149,138,123,122,123,121,120 -> 138
104,155,148,147,99,135 -> 155
155,156,155,137,103 -> 156
113,131,150,145,152 -> 131
149,105,134,152,145,117,134 -> 105
117,150,130,136,116,115 -> 150
131,123,134,133,141,155 -> 123
128,126,138,129,123,131,155 -> 126
127,117,134,123,158,111 -> 117
---
105  134  110  126
104  120  148  153
122  122  145  136
ans = 122

139  117  119  153  101  124
144  112  111  142  126  111
131  115  108  137  121  104
ans = 131

116  134  156  116  114  135
132  122  118  119  122  138
121  130  147  135  134  127
ans = 121

116  125  142  125  121  119  113
127  127  141  132  136  117  121
129  122  139  125  146  105  128
ans = 129

139  129  124  141  112  137  109
130  150  129  140  143  130  144
132  153  129  140  143  130  146
ans = 132

123  126  127  122  121  135  124
137  144  140  155  143  125  137
135  140  136  149  140  115  133
ans = 135
---
138  149  140  116 -> 116

111  109  105  122  117
114  121  126  153  127
111  108  107  122  121
-> 121

152  148  118  110  125 -> 125

150  141  131  128  127  131 -> 131

125  137  152  116  110  124  138 -> 138

137  134  142  130  141
133  126  144  128  144
116  119  103  126  106
-> 106

138  123  135  131  136  149  131 -> 131
---
137,134,148,118
113,153,110,130
-> 118, 113

105,118,108,147,139,151,142 -> 142, 105

121,143,100,101,136,140,132 -> 132, 121

130,128,99,152 -> 152, 130

126,127,139,111,102,106 -> 106, 126

131,149,104,123,136,150,108 -> 108, 131

126,135,136,103,122,135
150,122,141,103,109,142
-> 135, 150
---
[104 125 110 138 128 123 124]: 138

[107 119 109 106]: 107

[143 128 132 109 106 142]: 132

[[116 150 136  99 137 138]
 [127 126 136 126 148 131]]: 136

[111 105 103 116 113 110]: 103

[154 112 134 153]: 154

[114 156 128 116 120]: 156

[[141 134 152 145 110 105 122]
 [107 109 139 132 122 119 149]]: 132
---
array([[116, 126, 118, 132, 105],
       [132, 125, 119, 127, 131],
       [143, 127, 123, 130, 123]]): 132

array([[140, 134, 106, 126, 119, 149],
       [148, 134, 106, 129, 119, 149],
       [140, 134, 106, 126, 119, 149]]): 119

array([[120, 146, 100, 105, 153, 106, 107],
       [127, 144, 117, 137, 124, 115, 109],
       [109, 142, 106, 130, 127, 121, 120]]): 106

array([[122, 138, 131, 117],
       [144, 102, 120, 156],
       [133, 120, 125, 136]]): 131

array([[132, 131, 126, 128],
       [107, 122, 136, 154],
       [125, 135, 131, 130]]): 126

array([[128, 100, 130, 118],
       [129, 134, 141, 126],
       [147, 104, 115, 125]]): 130

array([[137, 134, 125, 111],
       [123, 139, 154, 131],
       [143, 139, 123, 102]]): 125
---
[146 130 142 153 133 155 123] 130
[150 144 130 108 128 142] 144
[116 136 136 104] 136
[122 119 153 142] 119
[116 142 105 141 143 111 141] 142
[113 133 132 153 140 130] 133
[136 130 122 157 117 134] 130
[124 125 143 152 138 142] 125
[141 114 143 103 133  99 140] 114
---
[104 156 138 152 131 147 105] -> 131

[[129 144 142 133 128 137 155]
 [152 128 128 129 138 127 135]] -> 128

[146 137 155 106 128 120 121] -> 128

[[151 112 135 146 127 157 109]
 [135 101 148 133 108 152 138]] -> 127

[[140 116 104 147 112 116 124]
 [146 110 116 117 126 149 130]
 [119 151 116 129 149 129 103]] -> 112

[138 120 126 152 111 128 123] -> 111

[106 140 131 119 148 151  99] -> 148

[[143 143 112 143 113 143 113]
 [146 146 137 146 138 146 138]
 [106 106 124 106 122 106 122]] -> 113
---
[105 136 133 135] -> 135

[[108 140 138 158]
 [109 140 137 157]] -> 137

[[126 127 118 128 129]
 [125 132 104 133 138]] -> 125

[[153 120 110 116 109 117]
 [115 114 146 127 122 142]] -> 114

[147 106 110 112 125 148 145] -> 112

[[128 131 130 120 126]
 [153 118 132 117 106]] -> 118

[[141 115 115 148 107 135]
 [120 137 134 115 138 126]
 [144 111 118 152 110 131]] -> 111

[115 118 109 105] -> 115

[[148 123 137 129 126]
 [152 147 158 117 138]] -> 126

[131 118 106 134] -> 131
---
[149 144 106 140] | 149

[150 136 129 125 103 124 112] | 125

[119 128 104 112] | 119

[[121 134 113 103]
 [133 125 135 132]] | 133

[[145 114 137 125 138 139 138]
 [124 112 123 103 142 120 116]
 [114 135 111 111 106 129 146]] | 111

[134 126 118 110 100] | 126

[[146 129 133 154 129]
 [142 135 130 147 122]] | 135

[144 132 121 133 149 134 129] | 133
---
[[127 127 128 129 154 129]
 [127 127 107 129 128 126]
 [130 128 128 126 127 128]]	127

[[154 139 148 114 138]
 [129 142 141 114 139]
 [127 139 132 129 129]]	139

[[104 124 130 121]
 [129 134 128 125]
 [124 144 130 124]]	124

[[138 128 120 142 138 124]
 [137 127 115 124 115 120]
 [132 128 127 105 135 132]]	128

[[128 131 128 105 137]
 [128 128 128 128 128]
 [119 113 125 137 120]]	131

[[141 143 137 144]
 [100 121 131 105]
 [119 124 121 120]]	143

[[134 102 132 125]
 [125 137 119 113]
 [134 129 116 139]]	102

[[141 134 123 112 129]
 [132 130 125 126 131]
 [136 110 131 106 104]]	134
